Below is a small trained network, with its code and all its weights. Each question gives an input and a target symbol and asks what happens when units are switched off, that is, made to give their printed mean instead of their output.

import numpy as np


def w(rows, s, z=0):
    codes = np.array(rows[::2]) - 128.0
    scale = np.full(codes.shape[1], s)
    scale[-1] = z or s
    return codes * scale


def f(y):
    return np.maximum(y, 0)


def softmax(a):
    e = np.exp(a - a.max(-1, keepdims=True))
    return e / e.sum(-1, keepdims=True)


def log_softmax(a):
    a = a - a.max(-1, keepdims=True)
    return a - np.log(np.exp(a).sum(-1, keepdims=True))


def net(x, mask):
    ids = ['αβγεζθλτφ'.index(c) for c in x.split()]
    T = len(ids)
    res = E[ids] + P[:T]
    u = 0
    for l in range(2):
        q, k, v = (res @ M[l].T for M in (Q, K, V))
        z = softmax(np.where(np.tri(T) > 0, q @ k.T / 4**0.5, -1e9)) @ v
        res = res + np.where(mask[u], z, O[l][:, -1]) @ O[l][:, :-1]
        u += 1
        y = f(res @ A[l][:, :-1].T + A[l][:, -1])
        res = res + np.where(mask[u : u + 16], y, B[l][:, -1]) @ B[l][:, :-1]
        u += 16
    return log_softmax(res[-1] @ U[:, :-1].T + U[:, -1])


Q, K, V, O, A, B = {}, {}, {}, {}, {}, {}
E = w([
[149,102,178,92,147,129,200,156,138,134,160],'α',
[152,119,142,160,117,108,159,114,116,109,187],'β',
[108,138,210,161,141,144,103,121,166,81,157],'γ',
[174,120,103,189,69,105,147,80,65,241,106],'ε',
[126,79,165,129,119,123,138,100,94,103,2],'ζ',
[175,172,31,172,248,154,84,110,129,126,96],'θ',
[97,72,83,151,132,166,102,118,119,135,201],'λ',
[109,185,233,148,146,47,124,151,81,174,143],'τ',
[49,138,141,81,111,148,105,158,78,156,148],'φ',
],0.0095)
P = w([
[92,106,149,89,70,63,116,110,254,163,126],'0',
[158,110,110,102,40,85,65,224,137,108,108],'1',
[182,129,130,61,59,129,64,143,71,95,107],'2',
[108,153,141,101,137,153,151,52,62,120,93],'3',
[81,159,115,180,125,174,207,116,81,118,69],'4',
[185,124,155,198,73,212,171,168,65,93,74],'5',
],0.005)
Q[0] = w([
[232,108,146,60,99,132,11,166,94,116,142],'L0H1',
[118,127,179,79,163,109,129,4,81,140,162],'L0H1',
[144,123,160,193,89,153,141,227,85,109,125],'L0H1',
[139,99,135,109,119,79,135,83,224,154,127],'L0H1',
],0.017)
K[0] = w([
[13,147,63,244,96,100,216,254,212,136,75],'L0H1',
[197,115,140,123,67,145,52,252,96,122,125],'L0H1',
[35,131,163,199,189,185,203,91,35,151,124],'L0H1',
[181,105,185,166,59,172,185,113,206,122,117],'L0H1',
],0.014)
V[0] = w([
[157,46,160,193,2,238,153,119,188,153,73],'L0H1',
[237,84,250,195,99,70,166,155,162,104,115],'L0H1',
[229,154,56,126,193,84,109,104,219,102,56],'L0H1',
[56,255,119,160,138,117,166,158,100,166,12],'L0H1',
],0.0083)
O[0] = w([
[51,174,81,201,98,180,194,188,192,163,74,143],'L0H1',
[71,92,125,243,159,54,182,253,98,111,119,223],'L0H1',
[187,49,217,181,194,201,135,124,55,166,118,2],'L0H1',
[57,158,117,95,229,62,124,32,81,151,115,152],'L0H1',
],0.0067,0.0026)
A[0] = w([
[117,189,41,110,118,100,93,254,141,96,110,195],'L0N1',
[76,114,116,152,91,157,124,215,144,146,143,99],'L0N2',
[178,88,27,107,84,121,225,137,141,47,199,61],'L0N3',
[72,104,94,197,69,132,85,90,132,24,201,114],'L0N4',
[157,139,166,175,47,61,137,53,125,98,108,114],'L0N5',
[209,155,107,81,119,83,218,158,127,82,166,97],'L0N6',
[116,148,107,54,75,121,116,171,182,148,155,104],'L0N7',
[92,156,58,140,98,37,107,203,201,134,67,108],'L0N8',
[122,119,84,119,93,94,227,108,146,110,113,115],'L0N9',
[175,81,144,159,237,100,201,144,121,7,121,61],'L0N10',
[127,179,215,200,149,152,174,166,79,150,115,55],'L0N11',
[168,132,145,219,130,246,198,115,109,100,126,121],'L0N12',
[170,177,247,94,79,145,171,108,57,99,170,102],'L0N13',
[207,80,120,118,155,92,99,127,159,155,103,12],'L0N14',
[76,172,145,67,176,125,145,195,91,177,159,117],'L0N15',
[146,79,207,119,137,167,192,22,130,150,120,1],'L0N16',
],0.0075,0.0039)
B[0] = w([
[45,141,137,155,173,101,164,42,172,167,113,254],'L0N1',
[143,163,118,38,121,92,103,40,134,115,134,191],'L0N2',
[187,50,196,126,131,141,128,6,159,128,160,172],'L0N3',
[104,157,153,204,32,121,55,119,121,54,160,190],'L0N4',
[137,180,202,157,109,177,92,98,135,165,96,192],'L0N5',
[116,118,177,151,130,185,151,90,99,149,158,160],'L0N6',
[111,91,152,158,156,69,151,177,63,123,120,175],'L0N7',
[202,99,157,95,111,174,79,151,89,121,144,234],'L0N8',
[111,149,116,99,93,157,156,121,54,96,133,179],'L0N9',
[123,118,190,162,188,71,114,128,61,125,124,172],'L0N10',
[110,139,157,189,140,68,146,140,62,93,134,180],'L0N11',
[181,92,143,176,98,207,158,174,195,146,115,187],'L0N12',
[97,152,169,124,204,158,74,68,173,170,138,174],'L0N13',
[115,180,99,156,93,55,187,171,139,91,83,132],'L0N14',
[142,121,163,115,99,136,106,86,181,144,120,173],'L0N15',
[24,134,71,167,112,128,121,149,170,146,118,146],'L0N16',
],0.011,0.0055)
Q[1] = w([
[236,111,92,31,107,23,142,252,199,94,149],'L1H1',
[145,114,71,127,134,79,126,161,118,178,136],'L1H1',
[152,137,147,86,170,142,141,167,120,133,89],'L1H1',
[164,103,139,150,140,181,146,30,90,120,152],'L1H1',
],0.03)
K[1] = w([
[84,54,251,96,10,69,136,143,184,100,235],'L1H1',
[90,93,138,87,152,130,133,110,120,175,201],'L1H1',
[169,172,202,80,197,143,158,158,155,162,162],'L1H1',
[226,96,94,142,150,188,164,27,104,95,133],'L1H1',
],0.02)
V[1] = w([
[132,164,255,50,115,207,127,127,66,49,30],'L1H1',
[220,197,123,166,91,145,155,100,30,239,231],'L1H1',
[210,48,66,141,117,174,89,129,47,32,101],'L1H1',
[202,107,100,82,105,99,89,168,62,197,3],'L1H1',
],0.0099)
O[1] = w([
[135,12,102,162,159,51,119,81,169,72,88,252],'L1H1',
[161,83,165,140,130,78,156,99,158,199,238,169],'L1H1',
[133,187,115,136,201,126,166,18,135,78,127,97],'L1H1',
[2,129,125,204,178,156,199,53,178,149,164,136],'L1H1',
],0.007,0.011)
A[1] = w([
[94,140,127,122,94,90,106,159,139,136,115,77],'L1N1',
[77,160,116,101,130,114,113,127,53,123,138,80],'L1N2',
[143,153,86,159,125,105,134,107,142,172,164,59],'L1N3',
[111,88,122,141,172,126,138,170,144,148,125,120],'L1N4',
[80,80,56,76,110,129,120,172,97,132,132,84],'L1N5',
[126,112,103,118,131,113,148,105,125,182,84,103],'L1N6',
[135,134,97,122,140,108,91,177,139,82,121,70],'L1N7',
[158,73,115,59,178,128,172,156,101,144,119,117],'L1N8',
[118,118,80,81,79,247,159,157,185,125,142,88],'L1N9',
[115,164,121,155,94,131,217,213,102,81,146,3],'L1N10',
[143,110,129,173,151,208,146,197,137,151,113,85],'L1N11',
[91,160,117,123,133,159,124,169,94,144,127,238],'L1N12',
[109,173,87,8,82,157,109,96,154,121,143,38],'L1N13',
[150,148,94,119,204,151,100,129,140,105,191,95],'L1N14',
[149,114,131,103,156,85,148,166,155,173,91,132],'L1N15',
[110,134,145,103,146,107,142,157,160,99,184,72],'L1N16',
],0.017,0.0064)
B[1] = w([
[151,157,63,172,194,121,110,153,162,160,99,250],'L1N1',
[181,101,169,89,94,110,191,119,138,108,146,168],'L1N2',
[112,157,157,110,129,186,163,207,119,142,137,253],'L1N3',
[126,162,136,102,104,139,91,85,110,124,130,243],'L1N4',
[174,140,138,155,124,40,169,43,159,247,115,160],'L1N5',
[119,139,134,182,101,136,116,129,150,118,159,249],'L1N6',
[85,175,152,95,112,137,152,190,189,128,117,185],'L1N7',
[81,130,132,74,120,109,186,188,127,130,81,150],'L1N8',
[143,241,164,110,77,73,115,181,244,88,59,154],'L1N9',
[93,96,153,68,99,76,246,61,149,165,85,138],'L1N10',
[87,87,80,112,226,138,142,190,143,184,120,210],'L1N11',
[171,90,80,162,76,87,47,124,84,98,161,212],'L1N12',
[50,151,7,71,131,242,163,87,107,134,122,188],'L1N13',
[212,141,176,66,173,126,158,112,130,105,133,158],'L1N14',
[97,97,79,120,172,187,139,130,80,103,151,212],'L1N15',
[143,138,112,160,88,180,142,198,110,156,119,168],'L1N16',
],0.015,0.0053)
U = w([
[62,3,121,43,97,98,225,137,57,130,52,27],'α',
[251,119,171,118,19,73,74,84,28,91,183,252],'β',
[135,182,138,102,89,115,113,164,175,91,49,124],'γ',
[92,140,164,171,68,189,202,121,106,192,176,130],'ε',
[22,77,137,192,119,135,158,1,142,60,50,171],'ζ',
[189,153,158,66,209,167,183,60,126,111,106,68],'θ',
[122,149,49,62,54,205,120,67,68,92,123,117],'λ',
[150,51,65,165,209,171,51,140,44,159,132,161],'τ',
[140,114,69,97,67,74,197,67,127,215,79,41],'φ',
],0.0033,0.0031)

Each question gives the input, a string of symbols that net reads in full, and the target symbol t.
The units are the heads (4 rows each of Q, K, V and O) and the neurons (one row each of A and B). Each row of codes is followed by its name. A weight is (code - 128) times the scale printed after its matrix; where a second scale follows, it is the last column's (O, A, B and U).
mask holds one flag per unit, layer by layer, with each layer's heads first. A switched-off unit (its flag False) gives its mean, the last column of its rows in O or B, instead of its output. The means were averaged over made-up inputs and are rounded, as every weight is.
A unit's drop is (log p(t) with every unit on - log p(t) with that unit switched off) / (log p(t) with every unit on - log p(t) with every unit switched off).
The circuit of an input: a set's keep is (log p(t) with only the set's units on - log p(t) with every unit switched off) / (log p(t) with every unit on - log p(t) with every unit switched off). Starting from the 12 units with the biggest drops (on a tie, the unit counted first), units are removed one at a time, each time the one whose removal leaves the highest keep (on an exact tie, the one counted first), for as long as the keep stays at least 0.8.
circuit, biggest first: the units of the circuit, biggest drop first
unit that matters most: the unit with the biggest drop
k most important neurons: the k neurons with the biggest drops, biggest first
top k neurons in layer l: the k neurons of layer l with the biggest drops, biggest first
drop of u: that unit's drop, to one decimal
input ζ θ τ β α λ, target γ: 3 most important neurons => (L1N9 L0N12 L0N8)
input ε θ φ θ τ γ, target θ: circuit, biggest first => (L0H1 L0N1 L1H1 L1N14)
input β α ε φ τ, target ε: circuit, biggest first => (L1H1 L1N3)
input τ ζ τ, target ζ: circuit, biggest first => (L1H1 L0N8)
input α γ θ ε, target τ: unit that matters most => L0H1
input β θ τ φ ε τ, target λ: 2 most important neurons => (L1N13 L0N1)
input λ τ ε φ, target ε: 2 most important neurons => (L1N3 L1N16)
input ε θ ζ ζ, target τ: 2 most important neurons => (L1N11 L0N12)
input θ γ τ ζ, target β: 2 most important neurons => (L0N16 L1N12)
input ζ ε φ, target ε: 3 most important neurons => (L0N1 L0N8 L1N3)
input γ γ τ ζ λ θ, target γ: 4 most important neurons => (L1N9 L0N12 L0N8 L0N11)
input α λ φ θ β, target λ: 2 most important neurons => (L1N13 L0N8)
input β β θ α β, target τ: 3 most important neurons => (L0N1 L1N11 L0N12)
input ε θ ζ ζ β, target α: most important neuron => (L1N10)
input β γ φ, target φ: 2 most important neurons => (L1N5 L0N1)
input ε α λ β, target ε: 2 most important neurons => (L0N8 L1N3)
input γ τ ζ θ τ, target β: 2 most important neurons => (L1N12 L0N8)
input ζ γ ζ γ ε θ, target τ: 3 most important neurons => (L1N11 L0N8 L0N12)
input θ α β γ ζ τ, target β: 2 most important neurons => (L0N16 L1N12)
input ζ λ ζ γ, target ζ: circuit, biggest first => (L1H1)
input τ τ τ θ, target β: top 2 neurons in layer 1 => (L1N12 L1N2)
input ε γ θ ε γ, target τ: top 2 neurons in layer 0 => (L0N1 L0N12)
input β θ ε α ζ α, target α: top 2 neurons in layer 1 => (L1N10 L1N11)
input ε τ τ, target ε: top 2 neurons in layer 1 => (L1N3 L1N16)
input θ ε γ, target τ: top 2 neurons in layer 1 => (L1N11 L1N12)
input ζ γ β α α α, target ζ: top 2 neurons in layer 0 => (L0N8 L0N1)
input θ ε α ε φ, target λ: top 2 neurons in layer 0 => (L0N16 L0N1)
input β γ ζ φ θ φ, target λ: unit that matters most => L1N13
input θ α ζ, target τ: drop of L0H1 => 1.4
